The symbols move the units like this.
* | χ τ φ ξ ψ π
j270 | j228 j287 j727 j400 j124 j233
j545 | j379 j400 j124 j511 j361 j879
j488 | j879 j550 j420 j498 j471 j379
j862 | j642 j503 j905 j799 j305 j25
j674 | j675 j184 j127 j572 j875 j169
j28 | j118 j711 j834 j508 j503 j187
j169 | j674 j525 j799 j905 j228 j287
j450 | j503 j187 j464 j882 j25 j193
j799 | j127 j135 j862 j169 j946 j580
j937 | j757 j704 j451 j453 j675 j184
j233 | j270 j675 j374 j39 j877 j875
j755 | j187 j470 j544 j16 j193 j118
j857 | j905 j464 j287 j25 j400 j709
j946 | j353 j799 j305 j228 j622 j727
j453 | j464 j544 j937 j193 j709 j919
j287 | j169 j757 j580 j857 j270 j675
j598 | j550 j905 j228 j305 j379 j400
j151 | j435 j374 j470 j877 j16 j725
j118 | j755 j498 j471 j201 j89 j28
j417 | j579 j350 j39 j374 j470 j291
j575 | j704 j420 j201 j471 j184 j985
j882 | j135 j99 j450 j757 j580 j451
j353 | j374 j127 j291 j875 j725 j946
j503 | j89 j28 j913 j135 j862 j450
j305 | j291 j862 j598 j946 j711 j579
j379 | j488 j598 j583 j711 j834 j545
j498 | j470 j291 j488 j725 j118 j711
j704 | j487 j877 j16 j544 j937 j575
j470 | j511 j417 j879 j151 j755 j498
j464 | j913 j361 j757 j450 j857 j453
j124 | j583 j270 j435 j545 j487 j877
j511 | j711 j579 j545 j435 j187 j470
j675 | j287 j937 j403 j709 j233 j674
j550 | j39 j572 j875 j291 j488 j598
j709 | j857 j453 j675 j350 j39 j572
j350 | j25 j193 j709 j403 j417 j642
j725 | j151 j353 j498 j420 j201 j622
j39 | j400 j709 j233 j417 j879 j550
j905 | j572 j913 j169 j862 j598 j857
j374 | j727 j403 j417 j233 j151 j353
j193 | j450 j755 j453 j451 j350 j89
j420 | j877 j875 j725 j488 j575 j583
j525 | j184 j985 j135 j913 j169 j757
j25 | j862 j450 j857 j580 j579 j350
j757 | j525 j487 j882 j464 j287 j937
j471 | j544 j488 j575 j118 j919 j834
j727 | j946 j580 j579 j270 j435 j374
j875 | j233 j674 j353 j550 j420 j228
j544 | j361 j879 j704 j755 j453 j471
j583 | j420 j228 j622 j379 j985 j124
j526 | j451 j201 j89 j184 j127 j135
j919 | j453 j471 j184 j89 j572 j913
j435 | j622 j727 j511 j124 j99 j151
j642 | j350 j89 j572 j127 j291 j862
j184 | j937 j575 j526 j919 j674 j525
j89 | j193 j118 j919 j526 j642 j503
j985 | j575 j583 j508 j834 j525 j487
j834 | j471 j379 j985 j28 j913 j361
j508 | j201 j622 j28 j985 j135 j99
j361 | j834 j545 j487 j187 j464 j544
j400 | j598 j857 j270 j579 j545 j39
j187 | j28 j511 j361 j99 j450 j755
j16 | j99 j151 j755 j704 j451 j201
j201 | j16 j725 j118 j575 j526 j508
j879 | j545 j39 j877 j470 j544 j488
j403 | j580 j451 j350 j675 j374 j127
j451 | j882 j16 j193 j937 j403 j526
j913 | j919 j834 j525 j503 j905 j464
j877 | j124 j233 j151 j879 j704 j420
j711 | j498 j305 j379 j622 j28 j511
j487 | j985 j124 j99 j361 j757 j704
j622 | j725 j946 j711 j583 j508 j435
j580 | j799 j882 j25 j287 j727 j403
j579 | j305 j25 j400 j727 j511 j417
j127 | j403 j526 j642 j674 j353 j799
j572 | j709 j919 j674 j642 j550 j905
j291 | j417 j642 j550 j353 j498 j305
j135 | j526 j508 j503 j525 j799 j882
j99 | j508 j435 j187 j487 j882 j16
j228 | j875 j169 j946 j598 j583 j270

The rows follow the links: the fewer symbols apart two units are, the more alike their rows tend to be.

Named rows; a name shown again gets a slightly different row:
j642
-677 330 254 -85 -659 269 -627 372 163 -234 -555 -220 -352 62 57 309 226 -444 210 84 -311 -78 195 -14 -56 -672 286 13 715 -90 196 323 143 154 320 -282 -725 -174 -223 -385 -506 -450 -89 -523 -65 -42 -367 -761 156 406 415 -157 70 -441 -408 -629 202 31 -646 48 -638
j374
57 -382 -641 -370 -476 -517 -31 -304 419 -284 78 -280 335 359 448 579 43 133 -194 -60 -949 84 1 2 -560 -96 741 -876 414 552 208 -119 -186 463 218 -335 216 -197 555 -689 390 99 -40 32 466 2 -165 349 -166 -64 -166 449 -255 -213 -556 -522 365 267 -65 -93 -270
j879
49 -360 -683 61 99 226 355 263 -243 -356 451 369 374 498 -690 -171 254 -29 -655 -304 -478 488 -5 247 -41 -527 -41 -425 -4 -34 -324 -261 505 -262 653 103 311 -784 -98 684 297 311 576 163 206 174 924 -135 -521 -279 -640 -254 -38 87 -147 563 217 212 -76 21 139
j498
-416 152 114 -579 -32 564 -21 325 66 -343 -97 28 -19 35 -513 -81 492 -631 -223 -64 384 541 541 228 -530 -374 -496 17 829 110 196 -304 363 -276 656 -187 320 -359 297 191 205 -141 -230 -16 -150 -557 -196 -375 -190 -126 -497 561 110 -783 -409 -129 -222 89 -779 -512 -240
j487
609 55 13 244 362 -389 426 -401 41 133 318 167 162 -148 -45 5 -196 768 -120 -183 83 -42 -173 78 211 367 -320 227 -1159 10 -351 104 149 -79 -486 608 647 311 -17 437 581 237 -109 298 -106 -79 209 544 -95 -254 -478 22 -45 810 511 490 -522 -200 596 132 337
j169
-11 38 693 217 82 -183 -223 -279 206 155 -46 196 -376 -766 656 -52 -21 -296 569 338 270 -248 -508 -442 223 619 -315 41 137 248 321 -18 -667 367 -804 519 -463 260 -865 -268 -656 205 -93 239 -460 554 -105 98 291 -312 665 -89 289 527 153 -535 326 76 285 451 -69
j403
251 -250 -101 -62 -494 -473 -451 -335 163 -260 -277 -365 42 265 630 378 -629 456 209 -12 -1089 -82 48 29 -173 -301 858 -632 94 78 -142 294 -49 683 5 -296 -453 210 348 -1123 160 -105 -116 -168 387 103 -429 -5 135 194 351 -34 -376 7 -656 -336 300 194 16 102 -269
j379
-46 -75 -124 88 552 314 251 301 -31 144 401 -29 -101 -172 -774 -613 438 -612 -202 178 1052 408 108 -44 97 510 -769 225 478 -229 267 -551 -184 -708 -111 -45 384 -287 -295 806 -309 322 429 434 -136 109 572 52 -58 -167 -133 21 475 -156 201 94 -146 -158 109 -83 349
j417
-590 -273 -456 -458 -500 -25 84 215 -77 -446 5 -309 -8 680 -281 216 167 -101 -325 -77 -757 317 199 213 -340 -813 370 -517 337 270 337 83 156 83 543 -257 79 -270 225 -164 -20 -45 -33 -567 451 -122 544 -322 -202 -70 -456 205 -67 -615 -255 -531 429 290 -362 -22 -351
j857
-328 -129 -585 363 -141 -243 -7 319 -413 330 44 -212 -81 120 -96 -159 -319 236 63 87 -440 -393 -476 -170 334 -284 150 282 -459 -361 173 380 -445 -301 -476 -143 -590 -2 -642 360 -468 99 470 -364 57 759 994 16 170 -182 490 -891 183 149 541 -666 682 220 303 724 187
j704
647 -65 276 212 -10 -44 431 -462 -196 -157 78 633 176 -111 68 32 -163 384 -113 -411 -513 262 -338 161 193 -56 58 -350 -696 290 -648 14 743 225 98 828 394 -63 -46 16 985 212 -96 221 -83 176 -99 50 -541 -320 -641 -86 -216 867 -300 757 -391 -43 382 -28 354
j287
347 -141 16 262 -283 -613 47 -370 -85 165 -64 62 -253 -45 491 77 -414 266 413 35 -502 -399 -484 -159 265 288 191 -230 -480 216 112 289 -387 118 -953 423 58 492 -585 -231 -283 296 21 -108 -118 487 563 434 174 -292 18 -212 -104 532 376 -725 171 90 614 763 265
j674
205 -17 766 319 -207 -114 -311 -472 245 -152 -294 481 -171 -557 679 149 198 -401 360 -21 -411 -3 -416 -638 -31 160 54 -326 658 312 164 -39 28 576 79 514 -627 -80 -656 -540 -314 90 -92 96 -483 877 -454 -212 -44 -188 435 -251 49 869 -630 -476 462 12 -18 563 -69

Each walk starts at a row. The symbols on each line, taken left to right, move it on to the next unit.
Each answer is a row, close to the row of the unit it stands for.
---
106 -54 -263 -100 -389 -807 -73 -111 12 113 -100 -679 -50 361 579 367 -306 626 343 312 -496 -474 -239 -280 10 213 657 -150 -230 126 8 501 -681 242 -761 -425 -206 718 331 -692 -56 137 -132 -242 416 -106 100 495 339 268 363 -15 -282 -151 489 -766 344 -29 130 97 200
ξ φ φ ξ ψ ξ: 307 -554 -353 -91 -133 -490 375 -448 200 -96 332 32 74 13 161 -41 5 224 -174 138 -213 170 -446 -96 -172 253 -105 -481 -180 529 525 -219 -654 317 -966 265 314 -9 -192 176 -139 536 79 147 143 318 913 376 126 -648 -347 29 -200 538 154 -908 428 221 356 458 531
ξ τ ψ φ ξ: -145 -507 -881 19 150 -37 205 370 -248 159 418 -160 -58 321 -341 -212 85 60 -353 296 -234 83 -115 -40 49 -57 -99 106 -95 -15 368 100 -413 -463 -297 -163 107 -190 -298 509 -554 400 532 -82 422 556 1226 141 -88 -542 -108 -379 213 -90 540 -644 743 330 83 371 402
---
-290 -439 -802 66 -162 151 61 52 -97 -278 377 303 99 595 -444 36 259 -174 -485 -100 -741 353 -181 1 -255 -397 253 -666 290 245 99 -228 171 -53 535 -80 -157 -734 -338 331 -118 286 610 -236 400 778 1049 -72 -367 -166 -255 -281 118 -42 -419 -185 611 233 -74 320 41
χ ψ φ φ ξ ψ ξ π: 162 212 -286 319 162 455 276 254 -538 -96 240 400 126 299 -704 -203 -28 383 -341 -524 -489 245 206 271 268 -306 181 27 -539 -203 -622 -15 850 -272 768 229 2 -572 -94 566 408 -95 455 -92 12 252 393 -200 -452 9 -679 -510 -134 523 -167 937 -238 60 23 8 -5
φ ψ τ χ π τ: 415 -270 -161 -53 57 -64 491 -457 65 -462 398 459 514 67 -70 -32 127 34 -566 -302 -513 655 -191 216 -102 199 117 -709 -267 476 -178 -447 162 356 52 647 643 -86 65 159 789 377 24 333 39 42 396 181 -498 -585 -798 338 -49 405 -403 201 65 47 300 59 192
---
-320 178 -209 -118 -76 12 362 406 -250 249 -18 -312 -175 524 -519 42 -239 613 -81 -3 309 -331 360 305 209 -467 -148 586 -1093 -647 -213 454 -28 -464 -14 -198 546 232 591 477 434 -222 -181 -318 261 -833 234 69 74 137 -452 104 -384 -636 722 357 -406 -47 29 -491 -29
ξ φ φ ξ τ: -184 -203 -731 -490 -99 -224 254 448 -99 43 276 -414 -88 414 -516 -161 182 196 -311 209 404 131 251 396 -344 -41 -156 196 -556 -160 373 -18 -116 -469 12 -389 843 110 644 536 300 33 -166 -258 493 -777 609 241 -48 15 -755 453 -149 -692 625 -201 -105 123 -54 -258 203
ψ χ τ χ π ψ ψ: -415 666 474 109 41 182 -281 423 -155 672 -609 -357 -427 -302 -167 -108 -66 -2 595 357 742 -474 229 64 239 -165 -410 851 -201 -515 180 447 -92 -343 -143 -270 -391 292 -19 171 -417 -318 -181 -418 -263 -489 -457 -287 354 541 532 -183 84 -545 456 68 -444 -208 -262 -253 -369
---
469 -242 -580 -572 75 -347 337 -280 221 -63 257 -330 387 451 41 -20 -111 645 -359 146 191 85 55 292 -277 449 74 -278 -344 116 321 -175 -473 -90 -443 -258 959 398 838 -193 372 381 31 485 492 -652 13 642 -54 29 -526 726 -17 -231 158 3 -176 -32 443 -313 309
ξ χ ψ χ π φ χ: 312 325 419 -119 204 89 -197 -366 241 -201 -194 360 247 -460 326 131 71 85 5 -224 293 66 324 153 -123 197 -78 120 224 51 -311 -363 448 348 584 39 122 88 494 -495 507 -401 -196 503 -225 -590 -1168 -12 -308 353 -42 572 -170 -120 -533 1020 -511 -260 -149 -826 -94
φ χ π χ π π: -446 458 399 -136 411 368 104 405 -171 320 -331 -144 -314 -65 -501 -174 176 -94 7 179 1219 -97 189 172 127 -47 -606 728 -287 -486 156 91 -63 -477 -4 -274 359 130 221 488 26 -414 -487 103 -137 -921 -390 -254 139 225 28 284 25 -585 624 493 -595 -127 -87 -523 -364
---
159 367 641 199 -16 169 -354 -318 128 223 -467 32 56 -307 658 244 -247 140 478 30 -135 -290 398 -398 97 104 325 60 233 106 -425 -18 150 241 475 -3 -419 350 318 -1085 78 -321 -173 181 -227 -184 -1492 -143 107 752 550 -21 103 93 -643 496 -386 -420 -289 -506 -471
ξ ψ χ π ψ π χ: 283 -383 468 -118 -50 338 -44 -515 460 -317 110 635 152 -398 230 -195 473 -556 2 62 -119 506 -217 -279 -266 306 -250 -751 1089 746 438 -569 -34 389 1 489 -147 -338 -487 -376 -316 468 -141 240 -309 766 -95 -27 -90 -446 -124 369 35 588 -796 -378 341 97 10 230 -14
π ξ χ π τ: -434 113 10 493 56 260 -251 333 -165 420 119 -34 -254 -278 -281 -359 117 -414 291 402 489 -157 -67 -348 154 164 -214 438 341 -358 95 91 -406 -329 -221 -264 -713 -231 -723 265 -1000 218 562 -270 -269 579 530 -203 326 -233 805 -560 453 11 351 -385 475 88 -48 536 60
---
-245 31 -46 -640 171 260 66 361 -10 164 87 -456 -375 -43 -514 -262 356 -490 -306 387 980 356 346 267 -219 38 -668 378 420 -139 400 -198 -263 -340 50 -331 556 182 213 636 -274 -350 -221 118 169 -790 -42 -84 46 142 -77 464 333 -862 332 -177 -183 -44 -258 -520 -322
φ ξ χ φ χ π ψ: -111 100 439 389 388 656 60 128 -277 50 83 704 76 -330 -386 -426 297 -553 -221 -187 507 237 187 152 185 -107 -385 362 131 -197 -472 -162 723 -283 853 186 -163 -798 -29 655 133 -187 341 395 -517 102 -133 -236 -267 65 -22 -320 107 230 -340 1006 -397 -285 -184 -170 174
ψ τ χ π χ ψ: -134 147 -161 597 -32 270 -95 405 -493 73 -86 285 34 296 3 72 -437 433 22 -329 -653 53 141 117 315 -528 536 200 -595 -505 -506 636 735 -118 565 98 -688 -372 -405 260 222 -172 489 -477 47 546 181 -340 -205 102 6 -900 -66 626 -136 516 53 126 -22 450 51
---
374 -726 -243 -109 -320 -257 307 -395 199 -567 363 366 209 107 150 156 78 125 -424 -346 -886 364 -369 -51 -69 -113 295 -901 370 806 272 -99 179 407 85 493 160 -331 -196 -176 339 341 179 9 144 607 549 107 -238 -483 -422 154 -129 489 -515 -540 426 276 172 464 312
π π τ χ φ φ ξ π: 23 148 230 -217 -188 -291 -566 -186 458 307 -258 -493 -253 -449 831 3 -158 -30 531 544 366 -462 -238 -261 22 510 87 188 327 222 469 178 -802 291 -743 -400 -437 467 34 -832 -693 -5 6 33 -3 -119 -489 387 527 275 989 166 335 -300 22 -628 127 51 68 -34 -165
χ ψ φ φ ξ ψ ξ π: 321 91 -74 -247 364 -332 -23 -314 343 27 167 -285 209 -163 84 -135 292 -256 -72 310 811 32 163 34 -426 658 -578 -34 531 145 515 -543 -562 43 -356 -217 675 353 670 -392 -190 174 -300 528 88 -513 -599 459 69 -3 19 774 132 -493 -7 -243 -200 -230 202 -548 81
---
473 -150 445 -122 251 268 92 -549 388 -177 152 573 193 -520 81 -134 446 -622 -358 -186 190 600 -215 -4 -308 374 -485 -506 643 663 253 -658 264 213 312 541 257 -324 -306 5 394 197 -169 549 -375 193 -224 -112 -510 -493 -493 622 60 473 -605 388 -113 -104 136 -121 172
τ ψ ψ τ τ φ φ π φ: -67 -374 -389 15 241 196 -137 414 -94 262 352 -106 -158 -306 -303 -459 485 -633 -115 398 552 163 -55 -189 -1 162 -556 97 699 -2 348 -277 -481 -371 -312 -141 -245 -314 -518 608 -796 264 359 64 -41 235 712 0 262 -244 279 -98 412 -153 165 -672 380 63 -3 441 121
ξ φ χ ψ π π: -101 -335 -832 -45 509 -168 445 343 -268 96 722 -69 134 222 -602 -350 175 127 -441 -64 303 396 -36 196 25 -80 -328 272 -490 -188 95 -193 -131 -359 -98 -119 570 -186 -159 968 84 264 492 92 450 154 1052 345 -280 -368 -684 -9 117 -30 642 79 59 119 326 79 636
---
501 229 387 551 -153 -103 -2 -487 -289 35 -148 480 69 -164 405 302 -474 548 239 -413 -1150 -224 -234 8 338 -50 558 -353 -623 120 -624 207 390 496 130 849 -343 -76 -397 -308 529 163 -10 -186 -198 422 -73 -107 -42 15 -238 -399 -272 1079 -267 539 -227 -168 230 548 86
π ψ π τ ξ τ: -45 193 133 363 834 334 22 412 -256 633 291 220 -134 -401 -453 -605 80 -333 34 24 1078 -10 45 112 480 144 -515 891 -111 -700 -399 -62 106 -550 -93 51 6 -150 -428 836 -232 -123 376 331 -409 171 -4 -171 -41 -30 140 -135 371 155 428 795 -306 -321 81 -211 261
τ ψ ξ ξ π ξ ψ τ ψ: 539 25 116 433 78 -404 303 -232 -251 383 -210 20 -71 -293 413 58 -653 677 457 -122 -289 -392 -281 -105 514 230 179 147 -993 -238 -316 526 -120 297 -866 532 20 555 -321 94 282 197 -152 24 -132 235 156 168 158 -188 102 -482 -216 1000 426 222 -134 -23 550 641 186
